cols: Z V M B K
| 151 |  45 |  92 | 146 | 136 |  <195>
| 139 |  75 |  75 | 148 |  51 |  <172>
| 124 |  16 | 127 | 119 | 166 |  <45>
| 115 |  91 |  82 |  74 | 137 |  <110>
|  82 | 158 |  19 | 136 | 157 |  <118>
| 124 | 102 | 127 | 119 | 166 |  <161>
| 135 |  61 | 213 | 123 | 153 |  <128>
| 126 | 152 | 137 |  91 | 160 |  <190>
|  83 | 142 | 162 | 139 | 149 |  <121>
|  99 | 186 | 112 | 112 | 142 |  <164>
down: |  51 | 166 | 137 | 157 | 166 | 153 | 160 | 149 | 142 | => K
len: | 124 |  16 | => 2
down: | 166 | 137 | 157 | 166 | 153 | 160 | 149 | => K
len: | 124 |  16 | 127 | => 3
down: | 115 |  82 | 124 | 135 | 126 |  83 | => Z
len: | 151 |  45 |  92 | 146 | 136 | => 5

cols: G Y Q D E J
|  77 | 137 | 171 |  98 | 131 | 159 | = <74>
| 213 | 216 |  44 | 195 | 121 |  51 | = <106>
| 170 | 163 | 121 |  88 | 143 |  83 | = <8>
|  38 | 179 | 161 |  29 | 119 | 180 | = <123>
|  61 | 144 | 171 | 136 | 107 | 179 | = <32>
| 143 | 153 | 114 | 181 | 121 | 128 | = <64>
back: | 181 | 114 | => <64>
tags:
| 60 | -> k7
| 61 | -> k361
| 180 | -> k630
| 83 | -> k397
| 84 | -> k433
| 179 | -> k676
| 178 | -> k877
join <32> 5:  => k676

cols: T W R X N
|  46 |  61 | 190 |  59 | 148 |  <65>
| 148 |  47 | 190 |  61 |  59 |  <112>
|  87 |  67 |  30 |  95 | 159 |  <30>
| 160 |  87 |  95 |  30 |  67 |  <26>
len: |  87 |  67 |  30 |  95 | 159 | => 5
len: | 148 |  47 | 190 |  61 | => 4
perm: | 159 |  95 |  30 |  67 |  87 | => <30>
down: | 61 | 95 | 30 | => X
perm: |  59 | 190 |  46 |  61 | 148 | => <65>
which: | 160 |  87 |  95 |  30 |  67 | => <26>

cols: U F L H
|  98 | 132 |  72 | 239 | : <17>
|  97 |  72 | 132 | 133 | : <139>
| 218 | 167 | 183 |  70 | : <75>
| 227 | 165 | 158 |  52 | : <9>
down: | 132 |  72 | => F
which: |  97 |  72 | 132 | 133 | => <139>
len: |  98 | 132 |  72 | 239 | => 4

cols: bikil Pup Pez zado voru
| 168 |  87 | 112 | 104 | 150 | = <105>
|  63 | 228 | 102 |  78 | 116 | = <72>
| 145 |  97 | 102 |  78 | 116 | = <21>
which: | 145 |  97 | 102 |  78 | 116 | => <21>
back: |  97 | 145 | => <21>

cols: duk tonik dizof zeg Lasu rus Dusu mab zet Tuga
|  91 | 191 | 172 | 138 | 148 | 219 |  84 | 117 | 136 | 185 | -> <81>
| 118 | 134 | 134 | 114 |  80 | 158 | 133 | 179 | 103 | 189 | -> <119>
| 220 |  91 | 117 | 172 |  84 | 148 | 191 | 138 | 136 | 185 | -> <11>
| 140 | 140 | 108 | 112 |  91 | 142 | 117 | 157 | 136 | 180 | -> <36>
back: |  84 | 219 | 148 | 138 | 172 | 191 |  91 | => <81>
back: | 103 | 179 | 133 | 158 | => <119>
tags:
| 220 | -> k200
| 118 | -> k786
| 140 | -> k478
| 91 | -> k241
| 141 | -> k167
| 92 | -> k67
join <36> 0:  => k478
down: | 80 | 84 | 91 | => Lasu
perm: |  84 |  91 | 117 | 136 | 138 | 148 | 172 | 185 | 191 | 220 | => <11>
perm: | 189 | 103 | 179 | 133 | 158 |  80 | 114 | 134 | 134 | 118 | => <119>
perm: | 185 |  91 | 191 | 172 | 138 | 148 | 219 |  84 | 117 | 136 | => <81>

cols: lonul gopel Ret sul Mobu fufi taso Gezud
| 183 | 137 |  95 | 124 | 141 | 185 |  48 |  90 |  <41>
|  64 | 123 | 197 | 133 | 142 |  77 | 195 | 196 |  <86>
| 170 | 142 | 116 | 122 | 152 | 177 |  20 | 103 |  <79>
|  79 |  62 | 210 |  88 | 197 | 153 | 151 | 221 |  <100>
|  98 |  55 | 201 |  77 | 210 | 182 | 107 | 211 |  <44>
| 183 | 152 | 100 | 131 | 141 | 177 |  30 |  88 |  <16>
perm: |  88 |  30 | 177 | 141 | 131 | 100 | 152 | 183 | => <16>
back: | 153 | 197 |  88 | => <100>

cols: lom Topid bimol Fiz fimi Neso
| 152 | 126 | 124 | 117 | 137 |  71 | : <53>
| 137 | 117 | 152 |  71 | 126 | 125 | : <94>
| 152 | 105 | 124 | 117 | 137 |  71 | : <22>
down: | 126 | 117 | => Topid
perm: |  71 | 117 | 124 | 126 | 137 | 152 | => <53>
down: | 152 | 137 | => lom
key -> tag
| 124 | -> k668
| 152 | -> k139
| 126 | -> k365
join <53> 2:  => k668
len: | 137 | 117 | 152 |  71 | 126 | 125 | => 6

cols: P S C A
| 155 | 152 | 215 | 184 | : <34>
| 113 | 159 | 172 | 202 | : <138>
| 155 | 163 | 249 | 226 | : <136>
| 110 | 164 | 243 | 210 | : <76>
| 103 | 160 | 246 | 186 | : <23>
| 172 | 203 | 238 | 185 | : <69>
| 119 | 163 | 249 | 226 | : <96>
down: | 186 | 185 | => A
back: | 202 | 172 | => <138>
len: | 172 | 203 | 238 | 185 | => 4
key -> tag
| 203 | -> k95
| 113 | -> k899
| 159 | -> k458
join <138> 1:  => k458

cols: Bod raso nenut supen koz makif
| 150 | 110 | 239 | 127 | 182 | 165 |  <107>
| 155 | 130 | 226 |  73 | 116 |  26 |  <20>
| 158 | 128 | 142 | 194 | 188 | 161 |  <50>
| 155 | 130 | 226 |  84 | 150 | 107 |  <85>
|  82 | 119 |  76 |  93 |  67 | 124 |  <178>
| 134 | 104 | 167 | 184 | 183 | 200 |  <37>
| 148 | 158 | 154 |  51 |  96 |  38 |  <88>
| 143 | 111 | 170 | 181 | 186 | 187 |  <82>
Table of tags by key:
| 143 | -> k645
| 186 | -> k79
| 188 | -> k56
| 187 | -> k699
| 26 | -> k35
join <82> 5:  => k699
which: | 155 | 130 | 226 |  84 | 150 | 107 | => <85>

